Here is a tiny trained network, its code and every weight. The questions are about switching its units off for an input and a class, where a switched-off unit gives its printed mean instead of its output.

import numpy as np


def w(rows, s, z=0):
    codes = np.array(rows[::2]) - 128.0
    scale = np.full(codes.shape[1], s)
    scale[-1] = z or s
    return codes * scale


def f(y):
    return y / 2 * (1 + np.tanh(0.7978845608 * (y + 0.044715 * y**3)))


def log_softmax(a):
    a = a - a.max(-1, keepdims=True)
    return a - np.log(np.exp(a).sum(-1, keepdims=True))


def net(x, mask):
    res = np.array(x, float).reshape(1, 4) / 4 @ E
    y = f(res @ A[0][:, :-1].T + A[0][:, -1])
    res = res + np.where(mask, y, B[0][:, -1]) @ B[0][:, :-1]
    return log_softmax(res[-1] @ U[:, :-1].T + U[:, -1])


A, B = {}, {}
E = w([
[111,7,80,102,184,125,107],'x0',
[171,123,85,53,88,89,209],'x1',
[55,97,156,109,48,97,182],'x2',
[108,97,125,51,89,141,101],'x3',
],0.011)
A[0] = w([
[115,149,105,159,36,59,188,189],'N1',
[157,219,110,171,199,138,80,232],'N2',
[32,65,78,77,130,93,160,254],'N3',
[113,136,188,168,61,143,83,160],'N4',
[45,164,170,217,175,66,189,206],'N5',
[114,119,167,129,94,215,75,202],'N6',
[64,77,131,123,130,168,115,183],'N7',
[125,2,76,111,208,149,103,210],'N8',
[199,126,147,54,77,81,133,231],'N9',
[95,152,109,72,75,103,203,183],'N10',
[194,195,37,130,181,113,128,221],'N11',
[168,193,186,171,151,158,119,228],'N12',
],0.0086,0.0036)
B[0] = w([
[167,171,136,213,11,241,66,200],'N1',
[105,139,176,44,173,180,179,232],'N2',
[115,88,80,178,113,98,1,212],'N3',
[38,243,121,176,171,135,128,160],'N4',
[150,173,220,161,62,107,89,187],'N5',
[7,150,120,70,170,47,191,167],'N6',
[66,148,74,156,207,22,42,165],'N7',
[132,70,117,117,172,126,116,248],'N8',
[151,113,56,93,151,193,117,205],'N9',
[135,144,51,164,53,202,80,207],'N10',
[204,146,81,4,162,242,243,214],'N11',
[135,185,227,60,112,178,172,207],'N12',
],0.0067,0.011)
U = w([
[157,158,140,251,143,39,86,49],'0',
[204,155,121,63,201,155,229,254],'1',
[96,218,254,126,138,88,164,39],'2',
[33,210,80,140,202,57,152,30],'3',
[95,28,59,62,188,61,68,253],'4',
[154,221,53,189,43,165,131,131],'5',
],0.0074,0.0011)

Each question gives the input, the list of numbers given to net, and the class t.
The units are the neurons (one row each of A and B). Each row of codes is followed by its name. A weight is (code - 128) times the scale printed after its matrix; where a second scale follows, it is the last column's (A, B and U).
mask holds one flag per neuron, in row order. A switched-off neuron (its flag False) gives its mean, the last column of its row in B, instead of its output. The means were averaged over made-up inputs and are rounded, as every weight is.
A unit's drop is (log p(t) with every unit on - log p(t) with that unit switched off) / (log p(t) with every unit on - log p(t) with every unit switched off).
The circuit of an input: a set's keep is (log p(t) with only the set's units on - log p(t) with every unit switched off) / (log p(t) with every unit on - log p(t) with every unit switched off). Starting from all 12 units, units are removed one at a time, each time the one whose removal leaves the highest keep (on an exact tie, the one counted first), for as long as the keep stays at least 0.8.
circuit, biggest first: the units of the circuit, biggest drop first
top k neurons: the k neurons with the biggest drops, biggest first
drop when u is switched off: that unit's drop, to one decimal
input [-4,-8,2,7], class 3: circuit, biggest first -> [N6 N4]
input [-3,7,-2,2], class 5: circuit, biggest first -> [N10 N1]
input [-5,0,3,-8], class 2: top 2 neurons -> [N12 N5]
input [-2,-8,-8,-5], class 1: circuit, biggest first -> [N2]
input [1,-8,1,6], class 3: circuit, biggest first -> [N4 N6]
input [-4,0,-1,-8], class 2: circuit, biggest first -> [N5 N12]
input [0,-4,6,6], class 3: circuit, biggest first -> [N4 N7]
input [2,-2,3,-5], class 0: top 2 neurons -> [N11 N2]
input [-1,-8,4,-6], class 2: drop when N5 is switched off -> 0.1
input [-3,8,2,-3], class 5: drop when N10 is switched off -> 0.0
input [-1,-2,-1,0], class 2: drop when N9 is switched off -> 0.2
